Below is a small trained network, with its code and all its weights. Each question gives an input and a target symbol and asks what happens when units are switched off, that is, made to give their printed mean instead of their output.

import numpy as np


def w(rows, s, z=0):
    codes = np.array(rows[::2]) - 128.0
    scale = np.full(codes.shape[1], s)
    scale[-1] = z or s
    return codes * scale


def norm(h):
    return h / np.sqrt((h * h).mean(-1, keepdims=True) + 1e-5)


def f(y):
    return np.maximum(y, 0)


def softmax(a):
    e = np.exp(a - a.max(-1, keepdims=True))
    return e / e.sum(-1, keepdims=True)


def log_softmax(a):
    a = a - a.max(-1, keepdims=True)
    return a - np.log(np.exp(a).sum(-1, keepdims=True))


def net(x, mask):
    ids = ['ΦΨαβζλμξ'.index(c) for c in x.split()]
    T = len(ids)
    res = E[ids] + P[:T]
    r = norm(res)
    for j in range(2):
        rows = slice(3 * j, 3 * j + 3)
        q, k, v = (r @ M[0][rows].T for M in (Q, K, V))
        z = softmax(np.where(np.tri(T) > 0, q @ k.T / 3**0.5, -1e9)) @ v
        o = O[0][rows]
        res = res + np.where(mask[j], z, o[:, -1]) @ o[:, :-1]
    y = f(norm(res) @ A[0][:, :-1].T + A[0][:, -1])
    res = res + np.where(mask[2:14], y, B[0][:, -1]) @ B[0][:, :-1]
    return log_softmax(norm(res)[-1] @ U[:, :-1].T + U[:, -1])


Q, K, V, O, A, B = {}, {}, {}, {}, {}, {}
E = w([
[126,110,147,151,193],'Φ',
[147,86,183,117,149],'Ψ',
[105,132,129,139,177],'α',
[127,178,143,119,138],'β',
[210,167,133,122,150],'ζ',
[61,84,251,166,173],'λ',
[185,142,100,126,174],'μ',
[218,111,172,123,88],'ξ',
],0.002)
P = w([
[109,119,69,119,46],'0',
[152,63,199,75,184],'1',
[121,127,198,38,165],'2',
[89,127,157,55,168],'3',
[95,122,148,87,178],'4',
[113,121,143,122,180],'5',
[120,130,148,145,171],'6',
[116,140,146,163,159],'7',
[127,141,147,195,150],'8',
[116,165,129,201,136],'9',
[109,161,115,226,117],'10',
[107,158,99,245,111],'11',
[116,153,104,252,105],'12',
],0.0017)
Q[0] = w([
[157,122,168,254,154],'h1',
[84,54,161,22,155],'h1',
[80,172,30,67,76],'h1',
[154,108,173,216,135],'h2',
[102,81,123,29,130],'h2',
[87,85,69,28,92],'h2',
],0.0049)
K[0] = w([
[124,164,66,223,121],'h1',
[134,136,154,60,202],'h1',
[129,79,152,29,67],'h1',
[124,168,94,220,94],'h2',
[124,140,150,57,175],'h2',
[122,105,168,3,142],'h2',
],0.0057)
V[0] = w([
[136,78,101,184,195],'h1',
[218,254,130,129,109],'h1',
[88,187,84,158,147],'h1',
[229,87,168,116,131],'h2',
[131,139,49,137,177],'h2',
[253,98,106,119,161],'h2',
],0.0037)
O[0] = w([
[78,97,108,72,52,207],'h1',
[184,63,84,95,233,63],'h1',
[81,122,150,59,155,38],'h1',
[119,100,40,179,98,248],'h2',
[54,142,119,29,124,42],'h2',
[82,84,3,99,86,175],'h2',
],0.0031,0.0013)
A[0] = w([
[86,163,83,168,155,115],'n1',
[145,145,93,90,189,1],'n2',
[160,197,40,95,187,94],'n3',
[155,49,162,154,137,169],'n4',
[134,199,118,157,100,69],'n5',
[152,209,92,160,112,77],'n6',
[49,111,146,187,189,186],'n7',
[123,252,79,133,122,131],'n8',
[104,202,139,97,156,167],'n9',
[190,64,149,83,99,207],'n10',
[142,143,172,124,117,141],'n11',
[147,121,48,64,152,73],'n12',
],0.0025,0.00082)
B[0] = w([
[151,119,203,111,96,179],'n1',
[77,105,141,144,170,141],'n2',
[33,70,113,154,103,175],'n3',
[130,185,120,68,167,234],'n4',
[188,86,122,100,163,157],'n5',
[171,30,158,109,143,167],'n6',
[225,95,120,86,81,251],'n7',
[129,6,133,77,137,178],'n8',
[193,84,103,108,78,166],'n9',
[77,145,81,88,177,184],'n10',
[117,215,115,152,101,160],'n11',
[68,139,225,139,143,154],'n12',
],0.0019,0.0018)
U = w([
[46,127,123,37,84,109],'Φ',
[166,106,146,250,45,179],'Ψ',
[51,171,203,26,54,106],'α',
[222,152,230,51,255,179],'β',
[146,117,50,100,173,5],'ζ',
[108,169,228,187,232,133],'λ',
[29,63,46,21,163,128],'μ',
[192,70,82,231,102,154],'ξ',
],0.0033,0.0019)

Each question gives the input, a string of symbols that net reads in full, and the target symbol t.
The units are the heads (3 rows each of Q, K, V and O) and the neurons (one row each of A and B). Each row of codes is followed by its name. A weight is (code - 128) times the scale printed after its matrix; where a second scale follows, it is the last column's (O, A, B and U).
mask holds one flag per unit, heads first, then neurons. A switched-off unit (its flag False) gives its mean, the last column of its rows in O or B, instead of its output. The means were averaged over made-up inputs and are rounded, as every weight is.
A unit's drop is (log p(t) with every unit on - log p(t) with that unit switched off) / (log p(t) with every unit on - log p(t) with every unit switched off).
The circuit of an input: a set's keep is (log p(t) with only the set's units on - log p(t) with every unit switched off) / (log p(t) with every unit on - log p(t) with every unit switched off). Starting from the 12 units with the biggest drops (on a tie, the unit counted first), units are removed one at a time, each time the one whose removal leaves the highest keep (on an exact tie, the one counted first), for as long as the keep stays at least 0.8.
units of the circuit, in order: the units of the circuit, biggest drop first
most important unit: the unit with the biggest drop
which heads matter: for each layer, one digit per head in row order, 1 if its drop is at least 0.15 and else 0, layers parted by /
drop when u is switched off: that unit's drop, to one decimal
input ζ Ψ Φ ξ Ψ Ψ Φ λ β μ Φ μ Ψ, target μ: most important unit -> h1
input Ψ ξ Ψ Φ, target ξ: which heads matter -> 11
input β Ψ Φ β Ψ μ β α, target β: which heads matter -> 01
input Ψ Ψ Ψ, target Ψ: units of the circuit, in order -> (h1, h2)
input α λ λ Ψ μ Φ Ψ β ξ λ μ μ, target μ: which heads matter -> 11
input Ψ Ψ Ψ λ μ Ψ Ψ Φ Ψ β β, target β: units of the circuit, in order -> (h2, h1)
input β Ψ Ψ β Ψ Ψ β Ψ Φ, target β: units of the circuit, in order -> (h2, h1, n7)
input Φ ξ Ψ Ψ β β β ξ Ψ β Ψ, target β: units of the circuit, in order -> (h1, h2, n4)
input Ψ Ψ ξ Ψ Φ, target ξ: units of the circuit, in order -> (h2, h1)
input β Ψ μ Φ β β β α Ψ, target β: units of the circuit, in order -> (h1, h2)
input Φ Ψ β β μ μ μ, target μ: which heads matter -> 01
input Ψ ξ Ψ, target ξ: units of the circuit, in order -> (h2, h1)
input Ψ ξ Ψ Ψ Ψ, target ξ: which heads matter -> 11
input ξ λ β Φ μ μ Ψ, target μ: drop when n10 is switched off -> 0.1
input μ Ψ β Φ Ψ Φ β Ψ α Φ μ Φ, target μ: drop when h1 is switched off -> 1.0
input μ Ψ β Ψ λ ξ Ψ β μ ζ Φ, target μ: drop when n3 is switched off -> 0.0
